Below is a small trained network, with its code and all its weights. Each question gives an input and a target symbol and asks what happens when units are switched off, that is, made to give their printed mean instead of their output.

import numpy as np


def w(rows, s, z=0):
    codes = np.array(rows[::2]) - 128.0
    scale = np.full(codes.shape[1], s)
    scale[-1] = z or s
    return codes * scale


def f(y):
    return y / 2 * (1 + np.tanh(0.7978845608 * (y + 0.044715 * y**3)))


def softmax(a):
    e = np.exp(a - a.max(-1, keepdims=True))
    return e / e.sum(-1, keepdims=True)


def log_softmax(a):
    a = a - a.max(-1, keepdims=True)
    return a - np.log(np.exp(a).sum(-1, keepdims=True))


def net(x, mask):
    ids = ['ΔΘΦαβζηξπστψ'.index(c) for c in x.split()]
    T = len(ids)
    res = E[ids] + P[:T]
    q, k, v = (res @ M[0].T for M in (Q, K, V))
    z = softmax(np.where(np.tri(T) > 0, q @ k.T / 3**0.5, -1e9)) @ v
    res = res + np.where(mask[0], z, O[0][:, -1]) @ O[0][:, :-1]
    y = f(res @ A[0][:, :-1].T + A[0][:, -1])
    res = res + np.where(mask[1:13], y, B[0][:, -1]) @ B[0][:, :-1]
    return log_softmax(res[-1] @ U[:, :-1].T + U[:, -1])


Q, K, V, O, A, B = {}, {}, {}, {}, {}, {}
E = w([
[158,180,58,53],'Δ',
[116,64,169,184],'Θ',
[244,82,60,76],'Φ',
[139,105,23,79],'α',
[66,14,179,166],'β',
[41,100,82,171],'ζ',
[8,78,150,190],'η',
[83,74,164,60],'ξ',
[80,129,109,200],'π',
[133,123,88,82],'σ',
[168,133,123,99],'τ',
[125,66,105,168],'ψ',
],0.011)
P = w([
[162,224,69,218],'0',
[87,17,106,95],'1',
[107,20,127,96],'2',
[98,12,121,93],'3',
[102,4,131,94],'4',
[113,3,133,94],'5',
[132,7,147,109],'6',
[125,1,154,115],'7',
[117,10,144,110],'8',
],0.0066)
Q[0] = w([
[35,54,135,241],'h1',
[115,222,189,3],'h1',
[9,98,139,255],'h1',
],0.0082)
K[0] = w([
[131,193,124,217],'h1',
[9,44,139,29],'h1',
[110,221,113,205],'h1',
],0.012)
V[0] = w([
[199,47,133,95],'h1',
[246,210,102,122],'h1',
[107,119,27,80],'h1',
],0.013)
O[0] = w([
[246,140,101,54,137],'h1',
[200,120,199,198,125],'h1',
[117,191,241,70,253],'h1',
],0.014,0.0041)
A[0] = w([
[135,168,87,201,188],'n1',
[146,111,206,118,132],'n2',
[137,191,184,131,114],'n3',
[153,169,204,86,161],'n4',
[138,255,111,71,135],'n5',
[136,170,86,189,175],'n6',
[80,47,153,169,254],'n7',
[59,162,215,146,64],'n8',
[125,71,21,204,92],'n9',
[180,227,111,135,121],'n10',
[102,86,135,231,71],'n11',
[137,233,110,70,143],'n12',
],0.0086,0.0093)
B[0] = w([
[144,76,190,67,146],'n1',
[142,191,70,139,182],'n2',
[109,99,36,118,158],'n3',
[137,145,42,142,207],'n4',
[115,125,153,253,184],'n5',
[128,91,179,55,136],'n6',
[164,184,165,46,254],'n7',
[48,186,28,137,172],'n8',
[166,64,32,141,165],'n9',
[45,125,186,132,145],'n10',
[116,55,150,240,181],'n11',
[105,107,148,237,184],'n12',
],0.0072,0.014)
U = w([
[110,154,61,237,102],'Δ',
[151,40,92,165,158],'Θ',
[214,157,107,104,158],'Φ',
[128,217,89,76,72],'α',
[135,134,53,66,146],'β',
[52,160,176,104,111],'ζ',
[76,109,87,124,5],'η',
[133,151,166,2,241],'ξ',
[71,80,181,194,11],'π',
[129,149,154,114,164],'σ',
[162,114,222,161,101],'τ',
[148,130,216,76,253],'ψ',
],0.0079,0.0037)

Each question gives the input, a string of symbols that net reads in full, and the target symbol t.
The units are the heads (3 rows each of Q, K, V and O) and the neurons (one row each of A and B). Each row of codes is followed by its name. A weight is (code - 128) times the scale printed after its matrix; where a second scale follows, it is the last column's (O, A, B and U).
mask holds one flag per unit, heads first, then neurons. A switched-off unit (its flag False) gives its mean, the last column of its rows in O or B, instead of its output. The means were averaged over made-up inputs and are rounded, as every weight is.
A unit's drop is (log p(t) with every unit on - log p(t) with that unit switched off) / (log p(t) with every unit on - log p(t) with every unit switched off).
The circuit of an input: a set's keep is (log p(t) with only the set's units on - log p(t) with every unit switched off) / (log p(t) with every unit on - log p(t) with every unit switched off). Starting from the 12 units with the biggest drops (on a tie, the unit counted first), units are removed one at a time, each time the one whose removal leaves the highest keep (on an exact tie, the one counted first), for as long as the keep stays at least 0.8.
circuit, biggest first: the units of the circuit, biggest drop first
most important unit: the unit with the biggest drop
top k neurons: the k neurons with the biggest drops, biggest first
drop when u is switched off: that unit's drop, to one decimal
input π Δ α σ Θ Δ π, target π: circuit, biggest first	h1; n4
input τ Δ Θ Δ τ Θ ψ, target τ: circuit, biggest first	h1; n8
input τ Θ τ Θ, target τ: circuit, biggest first	h1; n7
input Θ π τ Δ Δ, target Δ: top 4 neurons	n7; n5; n12; n4
input Δ β Θ Δ β τ Δ τ π, target Δ: circuit, biggest first	h1; n8; n2
input Θ ζ Θ π τ σ ξ, target ξ: most important unit	n11
input β σ Δ Θ, target β: circuit, biggest first	h1; n5
input Θ Δ ζ, target Θ: circuit, biggest first	h1; n9; n8
input Φ Θ π τ Θ, target Φ: top 2 neurons	n2; n4
input Δ α α, target Δ: top 4 neurons	n7; n5; n4; n12
input Θ Θ σ ζ Θ Θ Δ, target Δ: circuit, biggest first	h1; n5; n12
input Δ ζ ζ Δ Φ ξ Θ ζ, target Δ: circuit, biggest first	h1; n8; n2
input ζ Δ Θ σ Δ α Θ π, target ζ: circuit, biggest first	h1; n7; n9
input η τ η ξ Θ π, target η: top neuron	n9
input ψ Θ Θ, target ψ: top 2 neurons	n7; n4
input α Θ ξ Θ, target α: top 2 neurons	n8; n2
input Θ Θ Φ, target Φ: top 2 neurons	n4; n11
input α τ Φ Φ Δ ψ η β, target α: top 2 neurons	n8; n2
input Θ Θ Θ Δ Θ Δ α ψ ζ, target Θ: top 2 neurons	n9; n11
input ζ Δ π ψ α σ β β, target ζ: top 2 neurons	n7; n8
input β η Δ τ τ π, target β: top neuron	n9
input ζ Θ Θ Θ Θ Δ Θ Θ Θ, target ζ: drop when h1 is switched off	1.1
input Θ β Θ Δ Δ β, target Θ: drop when h1 is switched off	3.0
input ζ Θ ψ, target ζ: drop when h1 is switched off	1.1
